What each symbol does to the units:
Fom ru Bot
Fom fi Goz
Fom pe Sug
Mam sa Kub
Mam ru Gir
Mam va Miz
Mam ve Fup
Bup sa Fur
Bup ru Seg
Bup va Nen
Bup pe Miz
Bup ve Mab
Fep va Gug
Fep fi Zul
Fep ve Ses
Ded fi Bot
Ded pe Sar
Fup sa Lis
Fup ru Zut
Fup va Dok
Fup ve Zel
Mip ru Lis
Mip va Nez
Mip fi Zel
Zap sa Rud
Zap ru Bur
Zap va Seg
Zap fi Miz
Zap pe Gir
Zap ve Mig
Zul ru Fep
Zul va Bur
Zul fi Gir
Zul ve Kub
Bik fi Rad
Bik pe Det
Bik ve Buz
Fur ru Mol
Fur va Pep
Fur fi Foz
Fur pe Fif
Fur ve Zok
Gir sa Ses
Gir ru Zul
Gir va Zap
Gir fi Mam
Gir ve Zut
Mab sa Zok
Mab ru Foz
Mab va Rif
Mab pe Dok
Mab ve Gev
Pep ru Buz
Pep fi Pem
Pep pe Fur
Pep ve Bot
Ses va Rud
Ses fi Kub
Ses ve Ver
Gev ru Sug
Gev va Goz
Gev pe Vig
Lis ru Ver
Lis va Zug
Lis fi Mip
Buz fi Pep
Buz pe Mol
Buz ve Ded
Zok ru Sar
Zok va Bot
Zok fi Sug
Zok pe Zug
Sug ru Zok
Sug va Fom
Sug fi Gev
Sug pe Nez
Ver va Geb
Ver fi Lis
Mol va Buz
Mol fi Fur
Mol pe Rud
Mol ve Sar
Bot ru Ded
Bot fi Fom
Bot pe Zok
Tal sa Buz
Tal ru Rad
Tal fi Nen
Tal pe Seg
Tal ve Pem
Zut sa Ver
Zut ru Kub
Zut va Mig
Zut fi Fup
Zut ve Mip
Seg sa Mol
Seg ru Tis
Seg va Tal
Seg fi Bup
Seg pe Zap
Seg ve Foz
Rif sa Bot
Rif ru Pem
Rif pe Mab
Rif ve Goz
Rud va Mol
Rud fi Fif
Rud pe Ses
Rud ve Geb
Sar va Ded
Sar fi Zok
Sar pe Geb
Nen sa Pep
Nen ru Tal
Nen pe Bup
Nen ve Rif
Miz sa Fif
Miz ru Zap
Miz va Bup
Miz pe Mam
Miz ve Dok
Pem sa Ded
Pem ru Pep
Pem fi Rif
Pem pe Foz
Pem ve Fom
Geb va Sar
Geb fi Zug
Geb pe Ver
Mig sa Geb
Mig ru Fif
Mig va Foz
Mig fi Dok
Mig pe Zut
Mig ve Nez
Goz ru Fom
Goz pe Gev
Kub ru Ses
Kub va Fif
Kub fi Zut
Kub ve Lis
Foz sa Sar
Foz ru Fur
Foz va Pem
Foz fi Mab
Foz pe Mig
Foz ve Sug
Vig ru Nez
Vig va Gev
Vig pe Zel
Zel ru Mip
Zel va Vig
Rad ru Bik
Rad fi Tal
Rad pe Tis
Rad ve Pep
Nez ru Zug
Nez va Sug
Nez fi Vig
Nez pe Mip
Zug ru Geb
Zug va Zok
Zug fi Nez
Zug pe Lis
Dok sa Zug
Dok ru Mig
Dok va Mab
Dok pe Fup
Dok ve Vig
Tis ru Det
Tis va Rad
Tis fi Seg
Tis pe Bur
Tis ve Fur
Fif ru Rud
Fif va Fur
Fif fi Mig
Fif pe Kub
Fif ve Zug
Det va Bik
Det fi Tis
Det pe Gug
Det ve Mol
Gug va Det
Gug fi Bur
Gug pe Fep
Gug ve Rud
Bur ru Gug
Bur va Tis
Bur fi Zap
Bur pe Zul
Bur ve Fif

The rows follow the links: the fewer symbols apart two units are, the more alike their rows tend to be.

Each row is also shifted at random along 2 hidden directions that mean nothing.

Rows with their units:
209	32	0	0	99	5	-60	17	-69	20	-31	-53	85	5	46	-24	-61	47	-49	40	1	20	-1	84	118	-27	-9	-53	81	26	28	85	-15: Geb
-121	49	-36	-14	111	35	10	15	116	-17	-34	-51	-269	14	-14	-20	18	-97	-119	-91	18	-83	50	100	-51	-66	-71	13	123	38	-23	-50	10: Nez
-53	5	11	27	1	-39	-108	-31	-1	78	36	17	-38	8	107	12	-82	-22	11	-26	-16	-30	64	5	81	-13	6	16	30	-23	11	158	-5: Mol
354	21	-22	21	116	4	-35	-25	29	30	56	-44	-60	6	88	3	-4	-41	-29	-39	-21	-38	25	68	124	-74	-42	7	80	-8	23	55	-20: Sar
158	-56	-4	-25	-127	4	-35	49	-76	20	-65	51	139	21	-1	-31	-18	59	95	30	5	12	-26	-136	27	52	64	48	-87	20	35	25	-3: Bur
145	1	-22	61	-3	-37	-61	-65	-1	26	113	-5	-36	34	78	53	-49	-46	16	-37	-67	-48	28	5	94	-19	16	38	23	-53	38	78	-14: Fur
-250	33	24	-27	60	5	-83	56	41	70	-148	-49	-81	-3	89	-49	-84	-34	-79	-14	27	-20	53	64	28	-5	-41	-29	63	23	-21	114	-7: Ver
164	39	-13	-8	122	-19	-32	-11	-28	6	60	-108	61	0	3	24	4	16	-70	-7	-18	-1	-10	80	65	-78	-57	-62	111	-36	37	11	-12: Zok
80	-40	-32	-38	-104	42	86	65	93	-52	-92	81	-188	-5	-39	-35	77	-83	65	-31	36	-26	-1	-63	-50	74	-10	76	-75	65	-36	-101	33: Mam
210	-40	-35	-26	-85	-21	-35	41	46	42	-8	62	-100	14	90	-45	-21	-59	62	-51	9	-44	18	-99	93	57	28	58	-44	45	7	83	5: Gug
92	24	-23	-26	123	-3	66	47	-100	-60	-34	-66	154	21	-100	-27	83	75	-56	28	33	25	-77	73	-24	-41	-20	-62	96	14	49	-94	-22: Vig
-62	7	-39	-10	-11	2	91	36	31	-60	-49	12	-74	20	-115	-28	78	-26	-10	-25	31	-42	-40	1	-105	16	6	17	-7	26	-1	-155	-7: Dok
476	-54	-14	17	-73	0	-24	-3	-41	1	64	54	67	10	47	9	3	20	95	7	-20	22	-9	-87	147	36	56	26	-60	3	24	73	-25: Det
5	-28	33	29	-101	-17	-64	-45	12	48	107	52	5	0	74	63	-64	-15	61	6	-38	-3	17	-63	43	20	27	17	-80	-53	-22	79	1: Bik
80	-8	3	71	-1	-18	-2	-83	37	-5	164	-10	-42	-1	54	73	-8	-50	-15	3	-75	18	13	1	47	-46	-33	1	-19	-59	6	16	39: Pep
-260	-1	-16	20	-21	-16	72	-58	65	-23	58	15	-163	21	-78	11	49	-49	-7	-34	-12	-79	13	15	-123	-3	-5	44	19	-22	5	-112	5: Mab
-101	14	-7	-50	88	17	33	62	41	-13	-98	-34	-61	-3	-62	-47	42	-2	-47	-12	54	19	-19	67	-66	5	-37	-5	60	63	-31	-95	-9: Zel

Complete each set of four: the symbols that take the first to the second take the third to the fourth, perhaps in another order.
Answer with the unit's name.
119	45	-12	16	138	-22	38	-44	-27	-58	64	-68	34	-4	-50	25	45	22	-75	1	-20	-5	-38	105	0	-79	-38	-44	104	-26	19	-52	-22
to -51	30	5	50	89	-7	29	-69	132	-22	133	-45	-243	8	10	51	6	-108	-77	-56	-59	-55	53	76	-40	-59	-63	30	70	-28	-33	-18	22
as 85	0	9	-98	-3	48	3	109	34	5	-173	9	-62	8	54	-96	8	-24	-8	-15	78	-5	28	-7	53	54	-5	2	-2	60	-17	20	36
to Fif

8	33	-3	-69	84	30	-1	93	80	17	-100	-52	-177	9	28	-62	-13	-56	-83	-63	51	-20	47	55	29	-28	-64	3	62	58	-35	33	16
to 151	39	-45	-20	136	4	56	48	38	-57	-45	-69	-126	7	-26	-13	58	-49	-89	-22	37	-66	8	116	-9	-50	-44	-17	125	67	17	-56	3
as 161	-28	5	-55	-84	65	23	67	65	31	-96	52	-121	-13	52	-84	11	-59	50	-20	55	6	32	-100	34	93	19	52	-63	61	-35	24	25
to Zap

-137	28	-1	8	118	-10	24	-43	-91	-62	18	-67	152	-5	-102	38	36	71	-75	33	0	22	-60	62	-67	-55	-4	-77	74	-57	44	-81	-18
to -39	31	-49	-20	103	8	73	43	63	-49	-36	-40	-162	-12	-55	-5	72	-82	-78	-64	21	-37	26	80	-59	-41	-41	-4	112	15	-10	-122	21
as -134	-46	8	-22	-119	-8	-19	21	-109	-3	-67	59	188	0	-35	6	-5	70	103	56	9	8	-33	-95	-56	65	81	18	-87	21	46	-33	-22
to Gir

7	-7	-20	37	-13	-51	-83	-67	-29	65	143	-1	21	22	67	68	-58	-17	29	-27	-41	-51	34	0	56	-39	31	32	37	-44	37	100	-38
to 362	7	1	-32	-2	38	-9	97	70	14	-86	10	-138	-22	60	-58	-14	-56	6	-26	63	3	41	-17	117	51	-40	22	11	91	-18	51	11
as -94	-26	35	57	-102	-24	29	-55	-35	14	123	62	107	-19	-28	86	7	39	73	53	-72	34	-20	-85	-27	-11	44	10	-95	-64	-20	-22	0
to Bur

-42	-35	-4	22	-99	-16	-76	-22	20	67	37	69	-92	12	101	3	-50	-64	64	-30	-11	-37	47	-97	60	50	35	63	-56	2	-18	119	-13
to -4	-35	-2	-33	-106	0	23	42	-17	-28	-43	72	-10	9	-36	-34	16	-3	77	-20	20	-17	-5	-114	-23	66	46	53	-95	35	23	-54	-3
as 109	-6	-25	-56	-4	-3	-82	76	-35	20	-136	4	34	29	80	-83	-37	34	7	-40	47	-46	-2	16	67	18	26	21	36	52	30	75	-30
to Fup

-131	43	19	47	83	10	-40	-90	52	48	123	-49	-85	2	44	58	-42	-36	-67	-12	-27	-19	34	86	-12	-89	-63	-27	68	-52	-32	41	15
to 61	35	11	13	116	-26	-44	-26	-113	12	61	-90	230	26	8	27	-48	111	-79	62	-9	35	-31	92	66	-94	-15	-86	95	-27	47	57	-26
as 96	-48	9	53	-101	-20	-18	-63	-4	23	151	51	32	-31	21	44	-12	-3	66	9	-60	15	19	-69	38	23	23	12	-95	-66	-9	40	-3
to Tis

160	2	-6	-55	-4	50	16	89	44	6	-152	-5	-59	-13	41	-82	1	-12	6	1	75	18	-24	13	70	42	-37	-3	-11	103	-12	7	1
to 221	52	-23	-31	134	2	55	34	13	-41	-42	-63	-51	10	-21	-40	77	6	-63	-30	23	-46	-27	104	14	-36	-49	-25	113	44	25	-81	-30
as 351	-26	13	-47	-85	41	9	75	79	15	-73	65	-173	-5	62	-81	-4	-86	66	-45	36	-18	23	-93	115	66	20	60	-55	71	-25	37	22
to Fif

-172	-24	41	57	-85	-19	-91	-56	2	68	87	44	35	-4	75	32	-64	16	44	15	-36	16	52	-56	18	10	7	34	-83	-58	-6	93	11
to 69	12	-11	41	-8	-5	-93	-52	2	50	67	17	-7	-4	96	29	-74	-8	8	-14	-27	-18	46	12	102	-5	8	16	18	-45	23	151	-20
as -194	-28	-25	32	-117	-29	-60	-22	-12	25	37	88	-19	15	42	21	-43	-4	99	-30	-36	-38	62	-100	-5	50	57	57	-101	-35	17	71	-1
to Fif

-264	-47	4	13	-146	-33	-77	-50	62	43	37	81	-108	18	47	36	-38	-49	76	-55	-13	-64	46	-105	-17	54	46	68	-109	-20	-17	72	11
to 109	4	20	81	-7	13	47	-109	-12	-25	189	-10	71	-12	-55	83	24	29	-2	31	-74	42	-37	-3	-33	-34	10	-32	-11	-85	-15	-53	15
as 43	-6	2	-78	-4	42	58	111	2	-41	-181	7	26	-2	-48	-96	30	49	11	21	62	33	-18	1	-39	43	9	-4	-26	68	-9	-51	1
to Vig

-431	60	58	16	81	-43	-170	-37	-107	87	18	-71	261	22	53	27	-136	114	-60	69	-32	23	21	93	28	-69	26	-88	75	-51	20	169	-18
to 15	14	2	-22	94	-13	-61	26	46	46	-52	-47	-125	0	127	-43	-68	-42	-65	-44	20	-48	56	89	60	-51	-44	-8	90	39	7	100	5
as 55	54	3	-28	138	-14	-44	30	-102	4	-61	-90	157	0	13	-51	-26	95	-83	33	12	29	-13	95	48	-45	-38	-87	118	-8	43	40	-33
to Lis

-199	17	10	-72	-1	30	11	90	24	-15	-177	-6	-40	-9	-17	-71	7	-1	-9	14	55	9	0	-15	-62	53	-15	-2	-13	93	-23	-34	10
to 10	29	19	-48	104	39	-18	57	27	13	-121	-33	-35	1	28	-71	-21	9	-67	3	55	5	1	68	40	-2	-37	-29	53	56	-35	23	19
as -115	-29	9	-43	-84	28	21	80	-14	-2	-138	64	87	9	-34	-54	16	43	68	22	57	29	10	-88	-62	72	31	14	-85	29	3	-35	11
to Kub

91	6	30	-58	16	28	-49	85	-34	51	-143	-7	87	-10	78	-57	-68	31	-7	47	64	41	22	-2	83	15	4	-10	-9	53	8	110	14
to 243	-15	-8	-37	5	10	-77	27	35	39	-54	14	-96	19	107	-22	-36	-34	2	-52	31	-35	32	-6	123	29	9	23	7	22	24	117	1
as 100	-49	-38	21	-152	-15	29	-39	-11	-31	59	73	38	22	-41	48	34	-1	107	-7	-23	-13	-33	-119	-14	43	36	40	-71	-27	9	-47	-23
to Tal

-250	-29	43	47	-97	-40	-70	-99	-25	56	118	40	164	-4	23	66	-68	56	56	37	-50	40	8	-77	-9	-14	43	2	-93	-75	-9	63	-7
to -62	-17	21	72	0	-10	-8	-106	108	39	175	-4	-227	-9	62	78	-41	-101	-35	-36	-77	-34	66	12	16	-41	-22	25	-4	-69	-35	45	24
as 20	-3	-6	32	18	-24	87	-68	-24	-48	144	6	84	-14	-95	75	65	41	-4	20	-40	50	-70	-4	-61	-49	1	-12	0	-58	-14	-101	-6
to Goz

-213	44	26	53	92	-8	0	-77	-40	-1	112	-71	109	-25	-35	72	0	53	-78	60	-45	23	-10	71	-54	-73	-34	-60	49	-65	10	-10	1
to -256	33	-32	24	130	-14	-11	-24	-7	-15	28	-70	-42	10	-29	26	-21	-42	-75	-28	-16	-28	21	111	-78	-79	-41	-24	78	-24	37	-24	-21
as -28	-39	-27	48	-72	-5	83	-39	65	-42	122	62	-139	-1	-54	65	48	-61	33	-39	-45	-22	-11	-73	-78	9	13	58	-70	-42	-30	-108	20
to Bup

5	-48	-2	-51	-129	19	-37	35	28	16	-65	94	-72	15	27	-39	-33	-52	79	-49	4	-54	24	-93	38	78	22	68	-102	31	-7	41	22
to -239	-41	52	-44	-87	12	-90	52	-29	70	-126	38	101	-39	65	-60	-100	48	46	34	51	26	21	-69	12	54	18	-11	-72	44	-28	115	-4
as 169	-39	-58	8	-103	9	106	1	124	-59	66	78	-278	1	-46	26	105	-133	55	-94	-13	-69	1	-89	-56	54	13	104	-55	-10	-19	-137	28
to Zap

